Below are the code and all the weights of a small trained network. Each question names an input and a target symbol and asks about switching units off, where a switched-off unit gives its printed mean instead of its output.

import numpy as np


def w(rows, s, z=0):
    codes = np.array(rows[::2]) - 128.0
    scale = np.full(codes.shape[1], s)
    scale[-1] = z or s
    return codes * scale


def norm(h):
    return h / np.sqrt((h * h).mean(-1, keepdims=True) + 1e-5)


def f(y):
    return np.maximum(y, 0)


def softmax(a):
    e = np.exp(a - a.max(-1, keepdims=True))
    return e / e.sum(-1, keepdims=True)


def log_softmax(a):
    a = a - a.max(-1, keepdims=True)
    return a - np.log(np.exp(a).sum(-1, keepdims=True))


def net(x, mask):
    ids = ['αβεζηθλμξστφ'.index(c) for c in x.split()]
    T = len(ids)
    res = E[ids] + P[:T]
    r = norm(res)
    for j in range(3):
        rows = slice(3 * j, 3 * j + 3)
        q, k, v = (r @ M[0][rows].T for M in (Q, K, V))
        z = softmax(np.where(np.tri(T) > 0, q @ k.T / 3**0.5, -1e9)) @ v
        o = O[0][rows]
        res = res + np.where(mask[j], z, o[:, -1]) @ o[:, :-1]
    y = f(norm(res) @ A[0][:, :-1].T + A[0][:, -1])
    res = res + np.where(mask[3:11], y, B[0][:, -1]) @ B[0][:, :-1]
    return log_softmax(norm(res)[-1] @ U[:, :-1].T + U[:, -1])


Q, K, V, O, A, B = {}, {}, {}, {}, {}, {}
E = w([
[136,41,82,152],'α',
[81,207,251,30],'β',
[99,135,77,93],'ε',
[163,155,139,172],'ζ',
[163,162,175,122],'η',
[111,58,166,159],'θ',
[183,128,92,173],'λ',
[88,155,91,92],'μ',
[193,133,161,106],'ξ',
[97,142,94,98],'σ',
[87,103,122,183],'τ',
[185,103,125,110],'φ',
],0.029)
P = w([
[97,73,198,227],'0',
[136,116,213,179],'1',
[71,95,191,168],'2',
[145,163,190,134],'3',
[67,122,152,155],'4',
[148,194,173,105],'5',
[56,141,129,139],'6',
[151,223,149,87],'7',
[49,173,125,126],'8',
[144,254,126,56],'9',
[35,186,93,112],'10',
[119,240,129,38],'11',
[51,174,139,127],'12',
],0.0076)
Q[0] = w([
[134,101,121,146],'h1',
[76,101,158,150],'h1',
[103,131,120,131],'h1',
[101,189,96,122],'h2',
[130,170,74,119],'h2',
[253,162,145,115],'h2',
[83,147,165,159],'h3',
[116,38,177,109],'h3',
[93,114,101,202],'h3',
],0.04)
K[0] = w([
[118,76,107,121],'h1',
[89,78,155,180],'h1',
[114,134,126,153],'h1',
[57,112,51,95],'h2',
[98,195,46,101],'h2',
[252,127,76,78],'h2',
[36,155,127,163],'h3',
[53,26,194,77],'h3',
[78,113,53,228],'h3',
],0.028)
V[0] = w([
[214,45,15,114],'h1',
[143,163,75,241],'h1',
[245,72,168,86],'h1',
[154,187,156,205],'h2',
[135,87,95,103],'h2',
[95,124,112,65],'h2',
[219,181,55,212],'h3',
[2,137,55,106],'h3',
[79,232,215,127],'h3',
],0.022)
O[0] = w([
[254,183,121,123,132],'h1',
[130,92,133,38,167],'h1',
[183,125,209,181,182],'h1',
[74,136,91,99,151],'h2',
[163,136,123,158,133],'h2',
[151,94,167,143,98],'h2',
[143,27,115,107,254],'h3',
[92,184,49,73,15],'h3',
[90,148,206,71,138],'h3',
],0.025,0.022)
A[0] = w([
[193,95,200,128,183],'n1',
[188,167,68,179,57],'n2',
[217,186,83,180,227],'n3',
[4,125,170,240,223],'n4',
[107,149,233,9,242],'n5',
[84,72,99,63,5],'n6',
[232,252,73,59,217],'n7',
[80,111,138,209,63],'n8',
],0.021,0.0026)
B[0] = w([
[92,56,61,156,251],'n1',
[117,121,205,35,153],'n2',
[142,252,172,119,174],'n3',
[146,127,4,172,191],'n4',
[92,241,210,136,208],'n5',
[186,9,122,154,184],'n6',
[124,209,159,5,148],'n7',
[96,76,79,226,155],'n8',
],0.029,0.017)
U = w([
[105,207,216,120,188],'α',
[124,184,48,221,126],'β',
[189,196,159,50,254],'ε',
[92,88,252,65,73],'ζ',
[46,179,203,209,77],'η',
[119,139,174,125,70],'θ',
[255,81,61,71,90],'λ',
[103,142,85,77,196],'μ',
[143,158,169,212,73],'ξ',
[143,155,129,117,115],'σ',
[155,156,146,119,100],'τ',
[253,190,214,188,171],'φ',
],0.01,0.0047)

Each question gives the input, a string of symbols that net reads in full, and the target symbol t.
The units are the heads (3 rows each of Q, K, V and O) and the neurons (one row each of A and B). Each row of codes is followed by its name. A weight is (code - 128) times the scale printed after its matrix; where a second scale follows, it is the last column's (O, A, B and U).
mask holds one flag per unit, heads first, then neurons. A switched-off unit (its flag False) gives its mean, the last column of its rows in O or B, instead of its output. The means were averaged over made-up inputs and are rounded, as every weight is.
A unit's drop is (log p(t) with every unit on - log p(t) with that unit switched off) / (log p(t) with every unit on - log p(t) with every unit switched off).
The circuit of an input: a set's keep is (log p(t) with only the set's units on - log p(t) with every unit switched off) / (log p(t) with every unit on - log p(t) with every unit switched off). Starting from all 11 units, units are removed one at a time, each time the one whose removal leaves the highest keep (on an exact tie, the one counted first), for as long as the keep stays at least 0.8.
units of the circuit, in order: the units of the circuit, biggest drop first
k most important neurons: the k neurons with the biggest drops, biggest first
which heads matter: for each layer, one digit per head in row order, 1 if its drop is at least 0.15 and else 0, layers parted by /
drop when u is switched off: that unit's drop, to one decimal
input ε φ σ, target ε: units of the circuit, in order => h3; n7
input λ λ ζ, target λ: which heads matter => 101
input ζ ζ μ ζ λ α ζ, target λ: units of the circuit, in order => h3; n5
input τ τ λ λ φ φ ξ, target φ: which heads matter => 100
input α λ λ α φ φ ζ α φ, target φ: which heads matter => 100
input α ε λ, target λ: which heads matter => 100
input ε λ ζ, target ε: units of the circuit, in order => h3; n7
input ζ ζ λ μ ζ τ, target μ: units of the circuit, in order => h1
input ζ β φ θ θ, target β: which heads matter => 101
input τ ζ λ λ, target λ: units of the circuit, in order => h1; h2
input ζ ζ ζ θ η ζ ζ ζ ζ σ ζ, target ζ: which heads matter => 001
input λ ζ ζ θ ζ τ, target μ: which heads matter => 101
input λ λ ζ η, target η: 2 most important neurons => n5; n4
input ζ ζ ε η ξ φ μ φ λ, target φ: units of the circuit, in order => h1
input ζ ζ μ θ, target β: which heads matter => 001
input φ λ φ, target φ: drop when n1 is switched off => 0.0
input θ φ θ ζ ε β ξ θ ζ β, target α: drop when h3 is switched off => 1.0
input ζ φ λ, target φ: drop when h1 is switched off => 1.6
